Each row is followed by its group and then its class within the group.
[-26   4  28  -2  39 -32 -11   0 -36   0 -21   1  -9   6  -5  -2  22 -11
  -5  -7   8 -13 -33  -1 -16] -> MH Zz
[ -4 -12 -27  -8  25 -10 -33 -10   0   0  20  -4  -7   3   7  12  13 -17
   6 -19  12  24 -13  -3  -1] -> MH TL
[-19  27  11   1  32 -13  -6  16   9   3 -21   6  -5  -1   4   9   5   0
 -12  -3   3 -23  17   2  10] -> HS MG
[ -5  29  -3 -14  15  11  -3  25  26   5  -5   2  -1 -11   8   6  14  -9
  -3   8  -9   7 -21   0   0] -> HS FB
[-14  -5  25  -8  20  -6 -10   2 -11  20  29  -7  13 -22  -6   7  13 -26
   2  -2  14  30  12   0 -12] -> MH Zz
[-17   8  27  -8  -1  11   1  14  24  23 -17  -9  22  -8  18  11  11  -3
 -20  -9   1  36 -13  -3 -20] -> HS MG
[-30   9  10   1  24 -18  -3  33  31  11 -13  -1  10  -3  11  13  -3  -5
 -16   2  20   4 -53   2   5] -> HS FB
[  6  -7  18  -4   9  -2 -21 -12 -13  13  -1   3 -16   6  -7  -9  34 -21
 -29  -5  -8  18  -7  11   4] -> MH Zz
[-14  13   7   4  13   8  -3  28  18  -1  11  -4 -16 -17  -9   8 -12  -4
 -17  13 -27   7  16   0   2] -> HS FB
[  4  11  34  -9  11 -11  -6 -31 -20   5  22 -16  31  -8  -5  11 -11  23
  12  -1 -15  31  -1  -1 -12] -> MH Zz
[  6   5   2 -14  18   2   2  11  15   0 -31   8   0  -5 -11   2  14  -6
  -9  -7  -1  20  11  28  18] -> HS MG
[-16   6  -1  -4   2   3 -10  -3  21   4 -30  -1  32 -10   3  -1   3   4
 -19 -11  -7  11 -15  -1  -7] -> HS MG
[-28  -1   7  70   9   7   3  -6   5  11 -21 -30  14  -1  -2  11  -9   2
   2 -10  -9 -13  49   8  21] -> HS MG
[  0  -3  23  -8  20 -13  -2 -27 -19   0   3  11  15   2  21   4  11 -21
   5 -21  -1  36 -17  -2  -7] -> MH TL
[ -3   5  -8 -18  -9  10  -4   8  16   2 -22   0  15 -11 -11   4  -9  -4
 -11   2 -30  27 -17  -3   6] -> HS FB
[-13 -13 -14  -2  22  32   3  30  37   7   1 -11   4 -10   4  15  -8   8
 -24  12 -23   9  15   4  -2] -> HS MG
[  7  -7   1 -16  -8  16  13   2  14   7 -10  -3  16 -10  -5   0  16   0
  -5   5 -17  25  44  10  23] -> HS MG
[-14   7  -6 -21   6   3 -16  24  24  14 -28  10  32  -8  14  14 -14  -9
 -19  11 -18  22   7  12 -12] -> HS FB
[-14 -20  22   3  19 -30 -24 -23 -23  -2  26   1 -11  16  14 -12  12 -18
  12  -7  11   0   8  11  -7] -> MH Zz

Each row is followed by its group and then its class within the group.
[  8  -6  11 -18  -9 -13  -1 -14   9   0 -21  -9  11   2 -32  12  36  10
  16   6 -29  -3  11   9 -15] -> <7> [51]
[ 16   3 -10  -1  -1   1  18  -8  -8  -3  -7  -3  -6  -3   6  -4 -10  -6
  -6   9   6 -19 -13  17  28] -> <6> [41]
[  2  -3  44 -10  -1 -33  -2  -1  11  10  -3 -11  10  18 -28   7  31   9
  -2  12 -28 -12  17   1 -20] -> <7> [51]
[ 22  -1  35   1  -1  18  29  25 -21 -13 -14 -13 -13   1   8   7 -24 -19
 -18  -3   4 -26 -22  32  26] -> <6> [42]
[  4   7  11  30  -6  19  12   1 -14   6  10   3  -5   8  -6  -1 -23  -6
 -23  -9  14  12 -19 -11  16] -> <12> [31]
[  4   7 -40   3  -3  44   8  26 -15  -5 -22   1  -8 -11  -4  -1 -29   1
  14  -8  -1  -6 -18   5   9] -> <4> [37]
[ 28   9 -42  26   0  -5  17 -55  -7   9 -13   5  10  -5  -9  -4  10   1
   4  15   3   3 -11   0  31] -> <12> [44]
[ 13  -1  14   3   1   6   9   9  -5 -40  -5  -7  -3   2   2   1  10  -2
 -10   1   6  -5  -6  10   9] -> <6> [41]
[ 25   0   6  17   2   4  10 -28   1   5  -7  -3   2 -12  12   0   2 -11
 -15   7   4   6  -3   5  27] -> <6> [41]
[ 42  -2  23   6   7  34  15  21 -12 -10 -29 -20 -12 -16  13   2  -5 -17
  -2   1   7  17 -10  24  27] -> <6> [42]
[ 22   2   4   0   1  14   0   7  -5  -5 -21  -7  -3  -9  12  -1  -1  -5
   0   3   2   4   2   9   5] -> <6> [41]
[  0  -6  52  -7  -7 -24   3   3   4  -1   6  -7   2  21 -26  -1   2   4
 -23   0 -15 -15   0   5 -10] -> <7> [51]
[ 44   2 -45 -17   9  26   7 -29   4   2 -57  -3  -8 -23  18   7  28  -2
  39  21  -9  -7   7  25  29] -> <6> [41]
[  0   2  22  -5  -3  46  11  21   2  -5  -9   4 -20   8   8   4 -16  -5
  -1  -3  -6 -14 -15  13  11] -> <4> [37]
[-18  -6  11  -6  -5  -2   9  12   1  -4   9 -11   4   6 -22   1  -5   2
 -17  -2  -2   3  -6   3  -8] -> <7> [48]
[ -2   9 -11  30 -12  -4  17 -49  11   9  14  10   4   8 -25  -3  -3  10
 -23  -1  11  10 -17 -14  24] -> <12> [31]
[ 35   9 -16  34  -6   5  19 -57  -1  14   5   4   6  -1  -7  -3   2  -3
 -11   2  17  26 -14  -9  37] -> <12> [44]
[-13  -6  74 -11  -3 -47   6   3   2  -1  42  -7   7  29 -21   3  -5  -7
 -34   2  -1 -27  10  11  -7] -> <7> [51]
[ 27   6 -53  26  -8  11  23 -44  -2   7 -19   3  10  -8 -27  -2  17   5
   9   8   7  10  -5  -9  31] -> <12> [31]
[  6   5 -55  21  -5 -15  17 -39 -11   4  12   1  13 -11 -22  -4  -3   0
  -5  -2   9  12 -10  -4  22] -> <12> [44]
[ -2  -1  28  -7   0  22   6  15  -9  -6  18   5 -10  10   9  -1 -22 -11
  -8  -1   1 -16 -17  11  13] -> <4> [30]
[-15  -8  51 -16  -8 -65  12 -15   8   1  28 -13  12  23 -17  -3  12   1
 -35   9  -3 -29   5  15   1] -> <7> [51]
[ 16 -13  40 -13  -6 -22   1 -30  11   5   7 -11  14  15 -31  16  42   4
   8   5 -28   6  13   3 -16] -> <7> [51]
[-13   0 -17 -12  -7  35  17  11  -4 -11   0   0 -17  -2   3  -4 -32  -4
  -8   1  11  -9 -23  17  36] -> <4> [30]
[-20  -6  41  -5   2 -12   0   0  24  11 -12  -9  -8   7  -1   5  14   5
 -11   1   1  -2  13   2  -1] -> <7> [48]
[-20  -7  53 -14  -4 -18  12  -6  -1   5  38  -5   0  23  -4  -3 -14  -7
 -37  -3   5 -17 -10   7  16] -> <7> [48]
[-22   2  -3  -1  -4  31  -5  27  -3  -7  19   9 -12   7   7   2 -31  -7
  10 -10   1  -6 -16  -2   2] -> <4> [30]
[ -3   4   7  10  -7  47  16  25 -15  -8   0   3 -22   6   3  -1 -45 -11
 -35  -9   5  -6 -25  11  17] -> <4> [37]
[ -4  -1   9  -5  -2  29  10   1  -8 -15  25   6 -11  10   5   2 -30  -9
  -8   1  -1  -8 -34  11  29] -> <4> [30]
[ 33   2 -54  29 -10  19  20 -72   4  11 -17   3  11  -7 -45   8  28   7
  15  12  -6  32 -11 -12  36] -> <12> [31]
[ 11   7   5  29  -5  21  15 -29   1   2   7   5  -2   1 -25   1 -13  -1
 -17  -3   0   9 -21 -13  22] -> <12> [31]
[ 46  -1  62  -1   8   9  12  18 -20  -6 -12 -13  -8   9  24  -1 -10 -24
 -11 -13   0 -23 -13  29  11] -> <6> [42]
[ 24   3  15   4   2  -1  13 -17  -1   1 -37  -5   0   1   0  -1  20  -2
  -5  10  -5 -16   1   5  17] -> <6> [41]
[  4  11 -39  22 -12   0  12 -47  10   8  -7  15  18  -2 -39  -4  19  12
   1   0   5  13  -5 -20  15] -> <12> [31]
[ 39   2  61   3   7  23  16  14 -20  -5 -11  -6  -2   9  18   1 -12 -21
 -11   2  -2 -21 -13  19  23] -> <6> [42]

Each row is followed by its group and then its class within the group.
[ -3   7  15  11 -20 -15  -5   3 -10  -2   3   0  12   9  12 -12  -4   6
  20   6  11   7  -7   7  -6] -> K Lj
[ 14  14  -4   5   4  -7  -3  11 -21   7  -7  18  -3  12  31  -5   6 -18
   3  10   7   1 -27   4   4] -> Y FC
[ 11  14  -3   7  23   8 -21  11 -21   7 -18   9   4   9  24  -5  -5 -25
  -6   3  10  -4 -34  12  -5] -> Y GS
[  3   4   6  16 -18 -20  -4  -1   1  -4  10 -12  20  25  33  -2  -8  25
  31  -8  22   9   6  28  -1] -> K Lj
[  9  -1 -17  -2 -18   0  10   3  -2  -1  17 -21  26  20  16   2 -19   5
  21   8  39  19   2  21  -4] -> K Lj
[ 30   6  -4  14 -20 -11 -11   7  15  -6  -4 -16  14  13  10   8  -3   1
  11   4  -5 -43 -17  14  -1] -> K ML
[ 17   3 -13  10   6  -5  -1  17 -15  -3 -10 -14   1  20  51   0  -3 -32
 -16  10   3 -15 -27  14  -3] -> Y GS
[  0  15   8   1   5  -4  -7   9   9   5 -15   4   5  19  28  -4   4 -15
  -4   3  17 -10 -36   6   1] -> Y GS
[ 11  19   2  -4   6 -10  -3   5 -18   4 -14  18  -5  25  35   6  17 -18
 -15  18  15 -22 -34  11   4] -> Y FC
[  6   7  15   1 -14 -26   4  -5  13 -11   3  -4   8  30  18 -13  -3  16
  15   9  20  -2  -3  13   7] -> K Lj
[  9  10   5  13  27  -2  -1  20 -28  -2  -9   2  -2   2  20 -12  -3 -29
 -19  -7   8   1 -40  -4  -4] -> Y GS
[  6   7 -10  -6  -3   0 -28  13 -26   4 -12  -5   9  19  35   4 -18  -8
 -33   6  11  -9 -24  11   5] -> Y GS
[  2   7   0   8  12 -13 -15  14 -24   4 -12   5  -4   8  15  -1  10 -25
 -20   0  11  -3 -26  12   5] -> Y FC
[ 13   3  -1  16 -20 -13  -5   3   6 -11 -20 -25   3  26  32  -2  -2   0
  18   8 -25  13  -9  -2  -3] -> K ML
[  9  26   6  13  18   0  22  10 -16   1 -27   7 -15  11  32   1 -12 -44
 -23  14   5 -25 -30  11   6] -> Y FC
[  3   1   4   0  11  -1   7  10 -39  -4  -3  -4  -2  18  30  -7 -46 -44
 -30   3  17  -7 -18   6   3] -> Y FC
[ 19   8   1   1  16  -2  -7   6 -17   1 -18  -1  10   9  27   1 -25 -24
   6 -10  38   4 -33   1   7] -> Y GS
[  5  -9  -2  19 -46 -19 -19   6  -3   3  -7 -20   5  14  14  15   5   4
   7   4   1  11  -5  21  -3] -> K ML
[ 11  -1  12   0 -23 -28   0 -10  10   3   1 -11  28  19  20 -24  -6  21
  23  18  18   4   7  29   0] -> K Lj
[ 13  25  -6   5   7  13  18  -3 -16   0 -11  -1   5   7  29  -8 -10 -21
  -9   3  15 -13 -37  22  -3] -> Y FC
[ 22  -4   4  15 -27 -14  -3 -15  -6   1   2  -9  17  29  27  -1  11   2
  11  10  16 -32  13  -1   4] -> K Lj
[  6  14  -4  -1 -20 -13  -1 -22   2 -18   7 -10  14  16  14   1  -3  22
  30  -4  16  23   2  10  -2] -> K Lj
[ 11   5   5   9  16  -1   7   4  -9  -1  -3   6  -1   1  17  -9  -9 -23
  -5  -6 -23  -8 -30   2  -3] -> Y FC
[ 23  13   2   7  12  -4  -9  11 -25   2 -19  -4   2  19  40   5  -5 -24
 -15  -5   6   2 -13   2   1] -> Y GS
[ 14   9  12 -18 -30 -14   2  -6   6  -9  -2  -7  18  21  19  -9 -12  -6
  28   7  23   7  -9  19  -8] -> K Lj
[ 15  -6  -4   9 -17 -10  -2  -1  -3  -2  -7 -11  21   9   4   5 -26   6
  22   6   8  15   3  10  -8] -> K Lj
[ 12   6   1  16 -14 -20  -6   5   5 -10   7 -29  15  16  30   1  -6  -4
  15  13   6   1  -4   1  -5] -> K ML
[ 17   4   0  17 -28 -26 -25   4  14  -5  -5 -38  27  36  23  -9 -29  -7
  13  16   0  14 -10  26   2] -> K ML
